Below is a small trained network, with its code and all its weights. Each question gives an input and a target symbol and asks what happens when units are switched off, that is, made to give their printed mean instead of their output.

import numpy as np


def w(rows, s, z=0):
    codes = np.array(rows[::2]) - 128.0
    scale = np.full(codes.shape[1], s)
    scale[-1] = z or s
    return codes * scale


def f(y):
    return np.maximum(y, 0)


def softmax(a):
    e = np.exp(a - a.max(-1, keepdims=True))
    return e / e.sum(-1, keepdims=True)


def log_softmax(a):
    a = a - a.max(-1, keepdims=True)
    return a - np.log(np.exp(a).sum(-1, keepdims=True))


def net(x, mask):
    ids = ['ΓΔΣΦεηθλτψ'.index(c) for c in x.split()]
    T = len(ids)
    res = E[ids] + P[:T]
    u = 0
    for l in range(3):
        q, k, v = (res @ M[l].T for M in (Q, K, V))
        z = softmax(np.where(np.tri(T) > 0, q @ k.T / 3**0.5, -1e9)) @ v
        res = res + np.where(mask[u], z, O[l][:, -1]) @ O[l][:, :-1]
        u += 1
        y = f(res @ A[l][:, :-1].T + A[l][:, -1])
        res = res + np.where(mask[u : u + 4], y, B[l][:, -1]) @ B[l][:, :-1]
        u += 4
    return log_softmax(res[-1] @ U[:, :-1].T + U[:, -1])


Q, K, V, O, A, B = {}, {}, {}, {}, {}, {}
E = w([
[128,98,151,200,192,67,114,171,202,95,215],'Γ',
[179,138,88,56,155,131,136,172,188,158,147],'Δ',
[219,122,105,101,198,61,194,180,167,117,122],'Σ',
[135,121,151,129,165,114,48,161,247,164,98],'Φ',
[231,95,223,190,189,129,122,174,73,66,215],'ε',
[191,161,128,22,143,173,61,145,173,159,73],'η',
[144,184,185,162,81,132,181,71,113,211,152],'θ',
[222,127,95,40,127,90,137,47,125,62,178],'λ',
[163,220,69,147,99,117,64,135,115,77,104],'τ',
[237,55,75,236,94,173,105,142,140,101,113],'ψ',
],0.013)
P = w([
[16,139,94,115,159,236,147,206,168,151,200],'0',
[106,134,200,111,176,121,133,43,206,59,172],'1',
[148,167,176,145,150,164,132,100,154,94,117],'2',
[160,165,157,136,112,127,114,97,147,129,121],'3',
[183,162,125,135,96,107,120,101,124,122,133],'4',
[201,152,110,148,65,89,109,107,124,138,142],'5',
[215,145,110,160,34,89,90,111,93,132,133],'6',
[226,142,91,156,19,82,97,111,83,141,141],'7',
[238,127,73,151,1,64,69,107,85,161,148],'8',
],0.0083)
Q[0] = w([
[232,239,142,106,85,73,83,94,173,115,184],'L0H1',
[209,134,141,121,104,104,50,204,116,199,137],'L0H1',
[255,108,156,54,112,33,92,110,160,164,202],'L0H1',
],0.0078)
K[0] = w([
[201,82,84,184,33,94,88,146,98,146,77],'L0H1',
[194,123,133,141,46,76,164,31,121,123,140],'L0H1',
[171,141,88,131,2,54,100,114,46,107,84],'L0H1',
],0.0086)
V[0] = w([
[118,61,140,117,152,101,246,161,89,223,134],'L0H1',
[200,10,106,210,147,172,102,156,190,127,88],'L0H1',
[184,73,111,3,177,149,155,87,95,119,82],'L0H1',
],0.006)
O[0] = w([
[9,117,77,112,82,112,146,125,70,116,163,3],'L0H1',
[93,99,102,138,120,185,182,94,139,83,64,130],'L0H1',
[138,99,154,138,46,119,147,182,145,89,155,41],'L0H1',
],0.012,0.0044)
A[0] = w([
[191,134,214,212,110,112,92,157,190,16,108,12],'L0N1',
[99,106,131,77,136,31,107,1,79,88,146,122],'L0N2',
[126,92,126,134,92,98,123,111,104,132,85,3],'L0N3',
[88,121,128,56,62,192,72,182,184,161,191,139],'L0N4',
],0.0052,0.002)
B[0] = w([
[148,64,54,114,62,69,172,109,245,167,116,255],'L0N1',
[230,177,32,140,96,193,80,98,202,104,60,151],'L0N2',
[89,123,142,132,134,145,89,113,111,132,117,130],'L0N3',
[120,132,133,41,103,158,255,142,139,205,82,151],'L0N4',
],0.0068,0.0063)
Q[1] = w([
[91,86,7,90,206,132,95,183,158,30,122],'L1H1',
[254,158,86,118,104,116,161,79,227,140,146],'L1H1',
[84,150,168,130,126,153,157,133,69,176,194],'L1H1',
],0.008)
K[1] = w([
[99,96,209,132,216,162,161,136,132,144,140],'L1H1',
[143,218,141,184,17,145,125,32,77,176,103],'L1H1',
[122,77,32,116,152,54,91,254,137,106,97],'L1H1',
],0.0078)
V[1] = w([
[103,131,58,3,98,117,73,177,153,123,28],'L1H1',
[119,135,154,46,42,164,197,89,143,199,161],'L1H1',
[63,171,114,138,153,89,144,116,173,217,64],'L1H1',
],0.0063)
O[1] = w([
[129,123,114,31,151,13,118,176,220,139,47,33],'L1H1',
[116,21,172,88,105,121,210,123,73,240,160,253],'L1H1',
[100,87,50,148,255,73,131,125,110,245,67,224],'L1H1',
],0.0067,0.007)
A[1] = w([
[173,97,14,77,110,189,151,13,133,111,72,113],'L1N1',
[218,186,126,177,175,167,141,156,192,104,131,116],'L1N2',
[2,167,48,117,165,52,200,211,158,53,164,110],'L1N3',
[86,122,67,66,81,83,220,200,139,133,172,255],'L1N4',
],0.005,0.0013)
B[1] = w([
[89,117,217,218,124,72,135,113,158,179,127,253],'L1N1',
[134,200,147,125,127,169,120,135,177,54,152,248],'L1N2',
[98,135,1,169,123,137,128,61,156,113,165,137],'L1N3',
[122,128,139,93,125,183,167,105,165,118,201,169],'L1N4',
],0.0095,0.0068)
Q[2] = w([
[175,102,103,128,156,143,121,96,103,174,140],'L2H1',
[82,119,121,84,82,105,110,165,168,3,86],'L2H1',
[126,176,124,173,123,151,114,85,102,140,78],'L2H1',
],0.0076)
K[2] = w([
[78,138,91,86,134,169,145,129,143,101,137],'L2H1',
[193,138,169,157,65,2,138,94,124,134,98],'L2H1',
[103,118,77,152,146,136,129,165,147,102,137],'L2H1',
],0.0081)
V[2] = w([
[97,141,46,142,85,88,157,89,51,46,221],'L2H1',
[202,208,175,1,86,175,133,186,171,78,126],'L2H1',
[136,151,155,246,121,168,79,145,56,37,85],'L2H1',
],0.0049)
O[2] = w([
[47,250,179,129,113,125,173,177,172,183,243,106],'L2H1',
[117,89,117,10,115,179,48,15,173,160,177,119],'L2H1',
[222,143,117,120,136,139,253,110,119,154,187,7],'L2H1',
],0.0078,0.02)
A[2] = w([
[108,157,200,184,119,38,173,220,142,152,80,69],'L2N1',
[227,168,195,181,170,90,254,151,43,213,177,20],'L2N2',
[118,73,169,168,183,30,28,180,97,162,25,167],'L2N3',
[54,194,253,159,127,151,196,218,180,150,218,6],'L2N4',
],0.0056,0.0026)
B[2] = w([
[240,99,137,20,129,83,46,178,3,198,168,198],'L2N1',
[54,142,36,90,188,45,69,202,166,91,71,169],'L2N2',
[107,231,43,95,83,145,218,73,44,104,181,252],'L2N3',
[214,121,168,77,61,139,168,78,108,32,99,174],'L2N4',
],0.0053,0.024)
U = w([
[202,158,127,124,189,95,46,126,157,102,104,86],'Γ',
[71,135,108,177,168,143,103,140,176,100,117,176],'Δ',
[155,76,179,97,46,87,117,139,155,105,146,81],'Σ',
[136,98,162,169,101,150,209,94,140,98,2,254],'Φ',
[111,143,70,117,108,105,195,103,203,143,137,84],'ε',
[138,51,98,96,101,129,112,129,132,86,61,34],'η',
[138,96,84,118,153,101,118,117,64,195,181,204],'θ',
[92,83,141,163,164,125,66,161,200,194,138,136],'λ',
[194,85,127,140,149,213,170,86,120,139,168,152],'τ',
[110,92,67,151,181,97,135,142,175,150,55,89],'ψ',
],0.0055,0.0039)

Each question gives the input, a string of symbols that net reads in full, and the target symbol t.
The units are the heads (3 rows each of Q, K, V and O) and the neurons (one row each of A and B). Each row of codes is followed by its name. A weight is (code - 128) times the scale printed after its matrix; where a second scale follows, it is the last column's (O, A, B and U).
mask holds one flag per unit, layer by layer, with each layer's heads first. A switched-off unit (its flag False) gives its mean, the last column of its rows in O or B, instead of its output. The means were averaged over made-up inputs and are rounded, as every weight is.
A unit's drop is (log p(t) with every unit on - log p(t) with that unit switched off) / (log p(t) with every unit on - log p(t) with every unit switched off).
The circuit of an input: a set's keep is (log p(t) with only the set's units on - log p(t) with every unit switched off) / (log p(t) with every unit on - log p(t) with every unit switched off). Starting from the 12 units with the biggest drops (on a tie, the unit counted first), units are removed one at a time, each time the one whose removal leaves the highest keep (on an exact tie, the one counted first), for as long as the keep stays at least 0.8.
units of the circuit, in order: the units of the circuit, biggest drop first
most important unit: the unit with the biggest drop
k most important neurons: the k neurons with the biggest drops, biggest first
top k neurons in layer l: the k neurons of layer l with the biggest drops, biggest first
input Δ τ θ Σ Σ, target Δ: 4 most important neurons	[L0N4; L1N4; L2N1; L1N3]
input Σ ψ θ, target Σ: most important unit	L2H1
input τ η Φ τ Σ, target Γ: units of the circuit, in order	[L1H1; L0H1]
input θ ε Σ, target θ: units of the circuit, in order	[L1H1; L0H1; L2H1; L2N1]
input η θ θ η θ τ, target η: units of the circuit, in order	[L2H1; L1H1]
input ε Δ Σ ψ ε τ, target Φ: units of the circuit, in order	[L0H1; L2H1]
input τ ε Δ λ ε, target Σ: units of the circuit, in order	[L0H1; L1H1]
input η θ θ θ θ θ θ θ η, target η: units of the circuit, in order	[L2H1; L1H1]
input θ τ Γ, target θ: 3 most important neurons	[L0N4; L2N1; L2N3]
input τ λ θ η ψ θ, target Φ: 3 most important neurons	[L2N1; L2N3; L1N4]
input θ Γ λ Σ, target θ: units of the circuit, in order	[L1H1; L2H1; L2N1; L0H1]
input τ ε θ, target τ: top 2 neurons in layer 1	[L1N2; L1N1]
input τ η θ Φ, target τ: units of the circuit, in order	[L2H1; L1H1; L0N1]
input θ ε θ η ψ, target Φ: units of the circuit, in order	[L0H1]
input τ λ τ θ θ θ τ τ, target τ: 2 most important neurons	[L2N2; L1N2]
input Γ η τ θ θ Δ ε λ η, target Σ: 2 most important neurons	[L2N4; L1N3]
input θ ε ε Σ ψ, target θ: 2 most important neurons	[L2N1; L1N1]
input η θ θ θ η Σ, target η: 2 most important neurons	[L0N4; L1N4]
input η θ Γ θ Σ θ, target η: 4 most important neurons	[L0N4; L1N4; L2N1; L1N1]
input ε Γ Φ θ Φ, target ε: 2 most important neurons	[L2N1; L2N2]
input ψ ε Φ θ, target ψ: most important unit	L2N2
input Σ ε ε Σ θ λ ε, target Σ: units of the circuit, in order	[L0H1; L2H1; L1N3; L2N4]
input Δ θ θ τ θ θ θ, target Δ: top 2 neurons in layer 1	[L1N4; L1N3]
